Below is a small trained network, with its code and all its weights. Each question gives an input and a target symbol and asks what happens when units are switched off, that is, made to give their printed mean instead of their output.

import numpy as np


def w(rows, s, z=0):
    codes = np.array(rows[::2]) - 128.0
    scale = np.full(codes.shape[1], s)
    scale[-1] = z or s
    return codes * scale


def f(y):
    return y / 2 * (1 + np.tanh(0.7978845608 * (y + 0.044715 * y**3)))


def softmax(a):
    e = np.exp(a - a.max(-1, keepdims=True))
    return e / e.sum(-1, keepdims=True)


def log_softmax(a):
    a = a - a.max(-1, keepdims=True)
    return a - np.log(np.exp(a).sum(-1, keepdims=True))


def net(x, mask):
    ids = ['βδεηθλξπστφψω'.index(c) for c in x.split()]
    T = len(ids)
    res = E[ids] + P[:T]
    u = 0
    for l in range(3):
        q, k, v = (res @ M[l].T for M in (Q, K, V))
        z = softmax(np.where(np.tri(T) > 0, q @ k.T / 4**0.5, -1e9)) @ v
        res = res + np.where(mask[u], z, O[l][:, -1]) @ O[l][:, :-1]
        u += 1
        y = f(res @ A[l][:, :-1].T + A[l][:, -1])
        res = res + np.where(mask[u : u + 12], y, B[l][:, -1]) @ B[l][:, :-1]
        u += 12
    return log_softmax(res[-1] @ U[:, :-1].T + U[:, -1])


Q, K, V, O, A, B = {}, {}, {}, {}, {}, {}
E = w([
[158,99,142,129,147,122],'β',
[8,190,68,175,122,94],'δ',
[111,184,149,89,161,64],'ε',
[138,81,229,147,148,103],'η',
[170,187,134,93,154,87],'θ',
[130,234,125,107,159,101],'λ',
[126,126,70,142,115,81],'ξ',
[160,206,122,147,225,110],'π',
[98,123,101,24,126,114],'σ',
[130,78,127,102,176,147],'τ',
[128,162,122,140,184,131],'φ',
[128,123,69,41,170,155],'ψ',
[94,128,165,154,45,141],'ω',
],0.019)
P = w([
[169,105,85,137,94,251],'0',
[67,109,189,90,122,1],'1',
[77,147,181,78,167,37],'2',
[58,137,187,96,141,11],'3',
[57,151,181,84,173,35],'4',
[57,143,187,80,200,54],'5',
[53,155,137,74,180,44],'6',
[53,129,139,69,187,41],'7',
[28,114,142,69,212,52],'8',
[25,127,144,56,233,61],'9',
[43,25,118,93,204,48],'10',
],0.006)
Q[0] = w([
[76,131,95,47,82,156],'0.h1',
[133,118,42,254,157,152],'0.h1',
[189,131,55,226,100,169],'0.h1',
[143,69,101,109,109,124],'0.h1',
],0.0081)
K[0] = w([
[123,161,194,227,33,167],'0.h1',
[104,168,121,165,213,53],'0.h1',
[116,147,167,118,187,2],'0.h1',
[180,76,80,79,52,38],'0.h1',
],0.0082)
V[0] = w([
[192,158,136,164,124,63],'0.h1',
[206,75,109,182,193,142],'0.h1',
[255,153,58,163,61,99],'0.h1',
[179,121,96,80,140,194],'0.h1',
],0.0084)
O[0] = w([
[234,144,194,141,128,28,69],'0.h1',
[135,88,160,255,89,104,32],'0.h1',
[242,77,162,125,44,57,2],'0.h1',
[172,118,30,197,109,91,114],'0.h1',
],0.0063,0.0037)
A[0] = w([
[97,204,103,139,183,60,112],'0.n1',
[64,144,153,104,162,83,48],'0.n2',
[62,132,189,185,117,108,177],'0.n3',
[141,136,115,81,168,133,88],'0.n4',
[118,164,123,82,130,1,166],'0.n5',
[111,90,17,193,191,79,113],'0.n6',
[197,179,107,178,126,115,99],'0.n7',
[30,108,164,64,38,111,110],'0.n8',
[160,101,173,104,143,95,106],'0.n9',
[117,157,170,120,176,97,31],'0.n10',
[164,71,173,74,222,74,165],'0.n11',
[80,184,130,142,177,121,5],'0.n12',
],0.0086,0.0033)
B[0] = w([
[66,51,170,134,113,111,254],'0.n1',
[254,106,156,89,106,110,238],'0.n2',
[96,151,67,110,128,123,186],'0.n3',
[109,125,109,135,75,62,177],'0.n4',
[146,60,151,60,159,189,249],'0.n5',
[160,90,145,165,90,161,169],'0.n6',
[141,157,89,133,133,64,125],'0.n7',
[182,165,106,175,183,185,213],'0.n8',
[143,103,104,84,159,157,142],'0.n9',
[165,90,106,163,114,101,179],'0.n10',
[93,98,98,89,102,86,254],'0.n11',
[162,62,113,130,80,113,197],'0.n12',
],0.0077,0.008)
Q[1] = w([
[100,121,254,106,241,212],'1.h1',
[109,127,235,111,177,108],'1.h1',
[204,159,45,230,69,70],'1.h1',
[103,92,86,135,229,105],'1.h1',
],0.0076)
K[1] = w([
[183,254,73,39,223,193],'1.h1',
[215,206,100,43,19,124],'1.h1',
[65,22,210,166,58,107],'1.h1',
[212,125,104,171,191,239],'1.h1',
],0.0049)
V[1] = w([
[90,2,150,148,77,138],'1.h1',
[96,165,205,206,74,147],'1.h1',
[108,182,86,39,199,84],'1.h1',
[183,82,87,71,50,162],'1.h1',
],0.0092)
O[1] = w([
[164,188,222,38,205,162,136],'1.h1',
[224,85,117,95,40,171,2],'1.h1',
[65,99,90,75,93,91,214],'1.h1',
[255,185,111,39,214,100,210],'1.h1',
],0.007,0.0091)
A[1] = w([
[193,88,201,129,163,130,189],'1.n1',
[140,124,183,77,87,143,155],'1.n2',
[166,221,96,162,92,240,106],'1.n3',
[159,214,214,121,169,130,80],'1.n4',
[253,120,144,56,46,138,229],'1.n5',
[223,95,151,134,247,189,86],'1.n6',
[59,190,102,100,138,11,223],'1.n7',
[136,96,225,91,85,124,122],'1.n8',
[76,254,147,82,146,165,115],'1.n9',
[205,116,27,23,115,135,162],'1.n10',
[90,68,141,153,153,138,22],'1.n11',
[100,78,106,145,202,177,4],'1.n12',
],0.0065,0.0029)
B[1] = w([
[85,54,155,114,152,208,160],'1.n1',
[62,166,99,229,166,165,141],'1.n2',
[140,125,90,2,207,155,138],'1.n3',
[108,102,157,159,62,141,140],'1.n4',
[68,137,162,187,229,114,145],'1.n5',
[101,147,227,82,187,104,163],'1.n6',
[90,62,123,79,64,189,253],'1.n7',
[84,168,64,145,158,175,146],'1.n8',
[138,96,81,182,233,157,154],'1.n9',
[80,152,163,237,101,83,210],'1.n10',
[203,175,172,109,42,74,137],'1.n11',
[125,144,168,88,152,87,146],'1.n12',
],0.0058,0.013)
Q[2] = w([
[107,75,22,164,106,127],'2.h1',
[142,158,14,154,111,121],'2.h1',
[43,139,123,128,154,141],'2.h1',
[2,41,224,68,216,180],'2.h1',
],0.0097)
K[2] = w([
[172,156,205,103,162,79],'2.h1',
[131,33,163,181,131,79],'2.h1',
[79,254,137,128,161,113],'2.h1',
[168,193,117,201,147,213],'2.h1',
],0.0094)
V[2] = w([
[96,105,115,88,124,249],'2.h1',
[199,81,221,68,172,136],'2.h1',
[176,141,74,121,193,116],'2.h1',
[171,125,122,225,149,143],'2.h1',
],0.011)
O[2] = w([
[171,141,115,110,173,242,252],'2.h1',
[50,113,150,154,72,205,177],'2.h1',
[149,191,218,35,48,74,185],'2.h1',
[204,26,254,145,186,123,129],'2.h1',
],0.0089,0.014)
A[2] = w([
[141,68,129,154,118,197,3],'2.n1',
[119,93,174,185,58,21,103],'2.n2',
[181,154,192,107,140,119,205],'2.n3',
[68,212,73,147,149,139,185],'2.n4',
[189,173,56,87,104,1,110],'2.n5',
[159,70,63,105,180,112,83],'2.n6',
[149,169,155,110,152,41,15],'2.n7',
[120,202,180,93,139,209,151],'2.n8',
[77,69,143,81,133,95,155],'2.n9',
[144,137,83,178,42,217,51],'2.n10',
[83,188,121,112,40,182,36],'2.n11',
[133,190,165,147,155,178,205],'2.n12',
],0.0081,0.0032)
B[2] = w([
[144,239,114,220,124,96,177],'2.n1',
[42,195,131,48,242,138,163],'2.n2',
[193,72,82,179,104,92,170],'2.n3',
[175,66,164,135,53,145,163],'2.n4',
[175,155,123,228,114,210,194],'2.n5',
[140,141,188,196,166,38,177],'2.n6',
[81,204,129,197,59,175,160],'2.n7',
[152,152,83,122,69,15,254],'2.n8',
[192,149,67,198,103,172,234],'2.n9',
[168,162,145,81,255,68,148],'2.n10',
[190,132,163,135,110,182,161],'2.n11',
[85,61,85,170,129,100,185],'2.n12',
],0.0059,0.018)
U = w([
[77,63,130,215,68,157,128],'β',
[102,192,90,13,252,148,132],'δ',
[67,97,52,93,92,167,250],'ε',
[53,94,74,193,254,239,75],'η',
[22,188,79,162,141,104,93],'θ',
[104,81,31,220,102,98,109],'λ',
[19,143,169,109,186,141,57],'ξ',
[121,135,130,174,200,92,113],'π',
[207,214,76,146,203,180,11],'σ',
[121,217,183,137,166,245,59],'τ',
[227,45,136,137,157,185,212],'φ',
[117,166,141,129,68,75,103],'ψ',
[152,113,122,105,146,193,255],'ω',
],0.0046,0.0028)

Each question gives the input, a string of symbols that net reads in full, and the target symbol t.
The units are the heads (4 rows each of Q, K, V and O) and the neurons (one row each of A and B). Each row of codes is followed by its name. A weight is (code - 128) times the scale printed after its matrix; where a second scale follows, it is the last column's (O, A, B and U).
mask holds one flag per unit, layer by layer, with each layer's heads first. A switched-off unit (its flag False) gives its mean, the last column of its rows in O or B, instead of its output. The means were averaged over made-up inputs and are rounded, as every weight is.
A unit's drop is (log p(t) with every unit on - log p(t) with that unit switched off) / (log p(t) with every unit on - log p(t) with every unit switched off).
The circuit of an input: a set's keep is (log p(t) with only the set's units on - log p(t) with every unit switched off) / (log p(t) with every unit on - log p(t) with every unit switched off). Starting from the 12 units with the biggest drops (on a tie, the unit counted first), units are removed one at a time, each time the one whose removal leaves the highest keep (on an exact tie, the one counted first), for as long as the keep stays at least 0.8.
units of the circuit, in order: the units of the circuit, biggest drop first
unit that matters most: the unit with the biggest drop
top k neurons: the k neurons with the biggest drops, biggest first
top k neurons in layer l: the k neurons of layer l with the biggest drops, biggest first
input ε ε ξ θ ε θ, target ε: units of the circuit, in order -> 2.h1; 2.n4; 1.n7; 1.h1
input θ τ ε ξ, target θ: units of the circuit, in order -> 2.h1; 0.h1; 2.n2
input ω τ θ η ε η λ σ η, target δ: top 2 neurons in layer 0 -> 0.n2; 0.n5
input ψ ε π ε η φ σ ξ ε, target ψ: units of the circuit, in order -> 2.h1; 0.h1; 1.h1
input δ ω ε τ σ φ σ η η β, target δ: units of the circuit, in order -> 1.h1; 2.h1
input λ σ σ θ δ, target λ: unit that matters most -> 2.h1
input π η θ η ξ θ ψ, target π: top 2 neurons -> 0.n7; 2.n2
input η λ β λ, target η: units of the circuit, in order -> 2.h1; 1.h1; 0.n5; 1.n1
input λ τ η ε π φ τ, target λ: top 2 neurons -> 0.n2; 0.n7
input θ δ ξ ξ ε σ ε τ δ ε, target θ: units of the circuit, in order -> 2.h1; 1.h1
input η β φ β φ φ ψ ψ τ, target η: units of the circuit, in order -> 2.h1; 1.h1
input τ τ η φ φ ε ε, target τ: units of the circuit, in order -> 1.h1; 2.h1; 0.h1
input τ β ω θ ψ σ ω ψ δ, target τ: units of the circuit, in order -> 1.h1; 0.h1; 2.h1; 2.n11
input τ ω τ π θ φ τ π, target φ: top 2 neurons -> 1.n7; 0.n12
input τ π δ σ θ π σ π, target τ: top 2 neurons -> 0.n6; 1.n6
input τ φ ε τ β δ σ, target τ: units of the circuit, in order -> 0.h1; 2.h1; 1.h1
input τ δ η σ τ τ ε, target τ: unit that matters most -> 0.h1
input σ π δ η σ π φ η η, target σ: top 3 neurons -> 2.n5; 0.n1; 0.n5
input ψ ξ η τ θ ε η η η, target ψ: units of the circuit, in order -> 0.h1; 2.h1; 1.h1; 2.n8
input π τ π, target π: top 4 neurons -> 0.n7; 2.n2; 0.n5; 0.n2
input τ λ ξ ψ η ξ, target τ: top 4 neurons in layer 1 -> 1.n6; 1.n3; 1.n1; 1.n10
input ξ β τ φ ξ η λ η η η ε, target ξ: top 2 neurons -> 2.n2; 0.n1
input λ π ε β, target λ: top 3 neurons -> 0.n2; 0.n7; 0.n6
input σ δ ε β ε θ τ π σ, target σ: top 2 neurons in layer 0 -> 0.n1; 0.n5
input η ξ λ τ λ η π β, target η: units of the circuit, in order -> 2.h1; 1.h1; 1.n1
input φ φ δ ε β ψ, target φ: top 4 neurons -> 0.n5; 0.n1; 1.n7; 0.n2
input ξ θ ψ η π, target ξ: top 2 neurons in layer 0 -> 0.n1; 0.n7
input φ ε η, target φ: top 2 neurons in layer 2 -> 2.n3; 2.n8
input σ φ η θ θ θ τ ξ, target σ: top 3 neurons -> 2.n5; 0.n1; 0.n5
